Here is a tiny trained network, its code and every weight. The questions are about switching its units off for an input and a class, where a switched-off unit gives its printed mean instead of its output.

import numpy as np


def w(rows, s, z=0):
    codes = np.array(rows[::2]) - 128.0
    scale = np.full(codes.shape[1], s)
    scale[-1] = z or s
    return codes * scale


def f(y):
    return y / 2 * (1 + np.tanh(0.7978845608 * (y + 0.044715 * y**3)))


def log_softmax(a):
    a = a - a.max(-1, keepdims=True)
    return a - np.log(np.exp(a).sum(-1, keepdims=True))


def net(x, mask):
    res = np.array(x, float).reshape(1, 8) / 4 @ E
    y = f(res @ A[0][:, :-1].T + A[0][:, -1])
    res = res + np.where(mask, y, B[0][:, -1]) @ B[0][:, :-1]
    return log_softmax(res[-1] @ U[:, :-1].T + U[:, -1])


A, B = {}, {}
E = w([
[128,129,126,125,129,129,127,126,126],'x0',
[73,206,47,133,40,65,169,140,56],'x1',
[37,182,147,143,144,254,218,82,129],'x2',
[129,126,126,130,129,130,132,132,128],'x3',
[56,197,180,250,193,59,54,66,135],'x4',
[27,36,177,150,47,106,120,165,148],'x5',
[127,128,128,132,128,130,133,131,129],'x6',
[72,88,30,90,188,92,153,101,217],'x7',
],0.0053)
A[0] = w([
[171,77,186,108,180,166,132,123,185,87],'neuron 0',
[213,189,76,114,167,153,147,118,132,135],'neuron 1',
[147,92,161,130,164,164,120,138,165,85],'neuron 2',
[99,167,57,117,84,99,173,145,79,107],'neuron 3',
[204,96,117,96,109,52,90,141,136,26],'neuron 4',
[77,63,162,128,41,124,136,144,161,95],'neuron 5',
[98,110,41,113,160,121,152,140,206,89],'neuron 6',
[188,77,81,71,83,184,170,155,129,7],'neuron 7',
[130,139,121,125,109,113,146,116,125,132],'neuron 8',
[166,147,193,138,87,172,103,154,49,88],'neuron 9',
[120,173,147,150,175,92,109,107,135,138],'neuron 10',
[172,160,114,132,143,135,133,114,128,133],'neuron 11',
[115,125,134,131,116,127,119,134,138,101],'neuron 12',
[82,101,65,109,159,121,105,104,153,110],'neuron 13',
[70,167,138,112,134,248,183,106,134,37],'neuron 14',
],0.012,0.0019)
B[0] = w([
[121,206,93,123,37,166,86,119,90,222],'neuron 0',
[72,55,164,112,158,187,152,170,78,238],'neuron 1',
[131,148,119,144,61,137,104,119,81,180],'neuron 2',
[146,171,116,137,45,190,52,117,101,229],'neuron 3',
[131,83,2,148,146,83,126,142,148,233],'neuron 4',
[93,83,144,101,196,197,146,162,67,221],'neuron 5',
[210,116,176,114,104,111,210,86,126,231],'neuron 6',
[62,198,208,179,190,84,87,109,188,237],'neuron 7',
[133,121,134,144,114,132,116,113,105,137],'neuron 8',
[204,133,158,89,123,103,217,76,176,215],'neuron 9',
[77,146,163,130,156,125,115,145,166,197],'neuron 10',
[109,92,153,114,122,138,139,136,104,162],'neuron 11',
[124,133,131,121,142,132,131,151,133,129],'neuron 12',
[182,159,174,106,126,121,161,124,155,193],'neuron 13',
[151,70,16,140,144,39,98,160,147,255],'neuron 14',
],0.016,0.0063)
U = w([
[145,66,3,159,156,48,100,166,156,95],'0',
[227,139,180,82,116,119,236,59,162,86],'1',
[123,200,106,146,38,196,50,112,79,79],'2',
[35,188,196,184,212,94,81,122,208,254],'3',
[73,49,146,90,194,216,170,192,51,120],'4',
],0.007,0.0017)

Each question gives the input, the list of numbers given to net, and the class t.
The units are the neurons (one row each of A and B). Each row of codes is followed by its name. A weight is (code - 128) times the scale printed after its matrix; where a second scale follows, it is the last column's (A, B and U).
mask holds one flag per neuron, in row order. A switched-off neuron (its flag False) gives its mean, the last column of its row in B, instead of its output. The means were averaged over made-up inputs and are rounded, as every weight is.
A unit's drop is (log p(t) with every unit on - log p(t) with that unit switched off) / (log p(t) with every unit on - log p(t) with every unit switched off).
The circuit of an input: a set's keep is (log p(t) with only the set's units on - log p(t) with every unit switched off) / (log p(t) with every unit on - log p(t) with every unit switched off). Starting from the 12 units with the biggest drops (on a tie, the unit counted first), units are removed one at a time, each time the one whose removal leaves the highest keep (on an exact tie, the one counted first), for as long as the keep stays at least 0.8.
units of the circuit, in order: the units of the circuit, biggest drop first
most important unit: the unit with the biggest drop
top k neurons: the k neurons with the biggest drops, biggest first
drop of u: that unit's drop, to one decimal
input [6,-2,-3,7,-5,-5,0,4], class 3: top 2 neurons -> neuron 7; neuron 5
input [-2,-4,-6,7,-1,7,0,-4], class 4: most important unit -> neuron 5
input [0,5,6,2,6,-1,-1,0], class 0: top 3 neurons -> neuron 14; neuron 7; neuron 0
input [0,8,8,8,2,-1,-2,4], class 0: top 2 neurons -> neuron 14; neuron 0
input [-3,1,4,-7,-1,-5,-6,4], class 4: top 3 neurons -> neuron 1; neuron 4; neuron 9
input [-4,7,-1,6,6,7,7,0], class 2: top 2 neurons -> neuron 3; neuron 1
input [6,6,1,-5,6,-7,5,-1], class 4: top 4 neurons -> neuron 1; neuron 7; neuron 0; neuron 11
input [0,6,7,6,-2,-1,5,1], class 0: top 2 neurons -> neuron 14; neuron 0
input [0,0,2,2,5,-6,8,6], class 1: top 2 neurons -> neuron 6; neuron 7
input [-2,1,1,7,-6,0,-8,-4], class 3: top 2 neurons -> neuron 7; neuron 6
input [-8,-3,0,-5,5,3,4,6], class 1: units of the circuit, in order -> neuron 6; neuron 13
input [4,-4,5,3,-1,-2,-1,-5], class 0: top 2 neurons -> neuron 14; neuron 6
input [6,0,-6,6,-1,6,-8,-7], class 1: top 3 neurons -> neuron 9; neuron 14; neuron 1
input [3,4,5,4,6,-2,6,-7], class 1: units of the circuit, in order -> neuron 9
input [-8,2,2,-5,2,-3,0,-2], class 4: units of the circuit, in order -> neuron 7; neuron 0
input [2,6,-2,-2,2,0,2,3], class 2: drop of neuron 3 -> 0.4
input [0,8,-2,4,-2,7,-1,7], class 2: drop of neuron 4 -> 0.0
input [1,4,-2,-5,2,2,8,-4], class 1: drop of neuron 0 -> 0.8
